Here is a tiny trained network, its code and every weight. The questions are about switching its units off for an input and a class, where a switched-off unit gives its printed mean instead of its output.

import numpy as np


def w(rows, s, z=0):
    codes = np.array(rows[::2]) - 128.0
    scale = np.full(codes.shape[1], s)
    scale[-1] = z or s
    return codes * scale


def f(y):
    return np.maximum(y, 0)


def log_softmax(a):
    a = a - a.max(-1, keepdims=True)
    return a - np.log(np.exp(a).sum(-1, keepdims=True))


def net(x, mask):
    res = np.array(x, float).reshape(1, 3) / 4 @ E
    y = f(res @ A[0][:, :-1].T + A[0][:, -1])
    res = res + np.where(mask, y, B[0][:, -1]) @ B[0][:, :-1]
    return log_softmax(res[-1] @ U[:, :-1].T + U[:, -1])


A, B = {}, {}
E = w([
[138,100,75,77,99,135,153,165,188],'x0',
[93,177,134,119,118,3,145,139,187],'x1',
[87,101,88,179,160,99,156,194,95],'x2',
],0.016)
A[0] = w([
[164,153,194,63,89,116,124,119,147,142],'neuron 0',
[170,81,82,172,84,170,145,113,105,76],'neuron 1',
[170,59,141,128,164,173,100,163,116,89],'neuron 2',
[114,153,219,170,133,112,75,120,85,127],'neuron 3',
[197,110,132,135,110,183,104,113,116,132],'neuron 4',
[158,143,157,107,60,131,125,83,136,112],'neuron 5',
[219,139,154,59,140,125,172,107,134,100],'neuron 6',
[96,169,163,121,90,64,140,100,130,173],'neuron 7',
[140,165,193,73,38,130,103,104,147,112],'neuron 8',
[93,190,127,125,120,60,158,85,162,81],'neuron 9',
[115,157,192,171,147,116,63,110,100,77],'neuron 10',
[146,120,177,136,133,171,168,167,139,186],'neuron 11',
[134,125,161,123,146,94,165,125,150,251],'neuron 12',
[171,99,68,87,143,208,102,99,10,106],'neuron 13',
[140,151,148,70,109,139,96,96,137,132],'neuron 14',
[202,77,146,170,152,161,103,121,145,149],'neuron 15',
[152,91,115,75,55,133,91,146,171,114],'neuron 16',
[135,166,94,115,130,33,155,131,149,85],'neuron 17',
[122,146,149,93,102,137,116,51,147,81],'neuron 18',
[97,154,151,90,153,80,130,137,152,96],'neuron 19',
[144,53,87,57,80,139,173,161,165,106],'neuron 20',
[166,95,99,102,109,91,104,156,170,106],'neuron 21',
[56,97,78,157,128,129,150,208,83,113],'neuron 22',
[81,104,93,79,86,155,131,166,146,163],'neuron 23',
[193,88,103,120,115,176,144,143,112,77],'neuron 24',
[163,87,51,40,92,133,149,133,189,100],'neuron 25',
[189,113,161,106,159,146,108,89,154,99],'neuron 26',
[127,143,213,219,153,85,75,40,65,120],'neuron 27',
[136,150,148,65,120,158,98,79,134,137],'neuron 28',
[62,67,93,198,183,121,194,184,126,105],'neuron 29',
[215,121,196,122,150,113,84,53,180,143],'neuron 30',
[147,68,105,106,172,218,144,76,48,108],'neuron 31',
[118,224,142,114,79,82,157,113,160,111],'neuron 32',
[109,67,70,190,197,63,139,119,67,98],'neuron 33',
[155,176,141,169,148,100,105,39,73,91],'neuron 34',
],0.011,0.015)
B[0] = w([
[140,86,165,112,168,142,81,151,124,201],'neuron 0',
[108,168,127,136,78,71,99,126,172,174],'neuron 1',
[85,174,145,123,94,108,81,155,176,186],'neuron 2',
[171,173,92,95,104,161,180,97,68,208],'neuron 3',
[82,152,101,163,135,132,84,160,141,203],'neuron 4',
[140,69,173,95,153,87,127,152,115,177],'neuron 5',
[124,94,181,100,154,91,142,112,135,168],'neuron 6',
[105,161,97,173,177,174,86,126,161,230],'neuron 7',
[112,81,175,103,148,87,129,167,149,199],'neuron 8',
[75,178,107,166,98,70,66,110,189,198],'neuron 9',
[157,171,92,54,20,97,142,94,94,177],'neuron 10',
[93,126,112,153,198,182,138,116,126,193],'neuron 11',
[74,79,67,214,242,254,141,149,79,250],'neuron 12',
[90,164,132,153,144,111,69,118,133,251],'neuron 13',
[130,84,142,106,181,100,142,156,124,185],'neuron 14',
[86,137,109,169,143,137,98,114,136,198],'neuron 15',
[194,138,120,123,120,118,166,86,100,182],'neuron 16',
[103,178,119,140,112,88,71,118,141,198],'neuron 17',
[135,115,195,66,104,43,113,180,143,168],'neuron 18',
[75,163,106,160,77,92,78,127,173,174],'neuron 19',
[196,211,94,97,111,135,151,51,64,199],'neuron 20',
[152,165,103,130,74,121,149,90,112,166],'neuron 21',
[159,89,221,72,161,88,145,161,111,214],'neuron 22',
[141,144,109,129,162,155,185,101,68,196],'neuron 23',
[103,173,106,128,76,92,97,131,154,177],'neuron 24',
[185,179,116,90,82,118,203,98,73,207],'neuron 25',
[137,85,142,120,123,68,98,151,144,167],'neuron 26',
[196,153,104,76,82,150,194,62,80,248],'neuron 27',
[137,87,173,115,177,123,122,193,140,195],'neuron 28',
[165,64,225,60,164,66,120,179,151,224],'neuron 29',
[143,65,171,138,160,113,146,160,147,217],'neuron 30',
[97,165,72,174,101,112,82,147,160,249],'neuron 31',
[89,183,109,162,126,136,80,158,175,209],'neuron 32',
[132,101,186,90,168,68,156,166,150,207],'neuron 33',
[184,155,107,87,44,113,158,108,107,189],'neuron 34',
],0.01,0.015)
U = w([
[67,169,107,157,126,115,68,124,144,88],'0',
[145,62,180,97,145,98,118,156,126,100],'1',
[186,169,101,98,108,136,162,63,97,102],'2',
[91,75,93,190,192,251,135,138,100,249],'3',
[86,86,122,135,49,149,166,120,167,89],'4',
],0.022,0.013)

Each question gives the input, the list of numbers given to net, and the class t.
The units are the neurons (one row each of A and B). Each row of codes is followed by its name. A weight is (code - 128) times the scale printed after its matrix; where a second scale follows, it is the last column's (A, B and U).
mask holds one flag per neuron, in row order. A switched-off neuron (its flag False) gives its mean, the last column of its row in B, instead of its output. The means were averaged over made-up inputs and are rounded, as every weight is.
A unit's drop is (log p(t) with every unit on - log p(t) with that unit switched off) / (log p(t) with every unit on - log p(t) with every unit switched off).
unit that matters most: the unit with the biggest drop
k most important neurons: the k neurons with the biggest drops, biggest first
drop when u is switched off: that unit's drop, to one decimal
input [6,5,-5], class 2: unit that matters most	neuron 25
input [-7,-7,-4], class 0: 3 most important neurons	neuron 31; neuron 13; neuron 4
input [5,-2,5], class 1: 3 most important neurons	neuron 29; neuron 27; neuron 22
input [2,-6,-6], class 0: 3 most important neurons	neuron 31; neuron 4; neuron 13
input [8,6,-2], class 2: 2 most important neurons	neuron 25; neuron 20
input [7,3,-6], class 2: 2 most important neurons	neuron 25; neuron 20
input [8,7,-5], class 2: 3 most important neurons	neuron 25; neuron 20; neuron 16
input [-6,-5,-1], class 2: 3 most important neurons	neuron 27; neuron 3; neuron 34
input [7,6,-4], class 2: 3 most important neurons	neuron 25; neuron 20; neuron 16
input [1,-5,5], class 0: 2 most important neurons	neuron 31; neuron 13
input [-4,2,-2], class 2: 3 most important neurons	neuron 27; neuron 34; neuron 10
input [-1,-5,6], class 1: 3 most important neurons	neuron 29; neuron 22; neuron 33
input [5,-5,3], class 0: 2 most important neurons	neuron 27; neuron 3
input [5,-5,2], class 0: unit that matters most	neuron 27
input [3,-8,8], class 0: drop when neuron 31 is switched off	0.8
input [3,2,4], class 1: drop when neuron 22 is switched off	0.3
input [-6,-7,-2], class 0: drop when neuron 31 is switched off	0.4
input [-6,-8,0], class 0: drop when neuron 8 is switched off	0.0
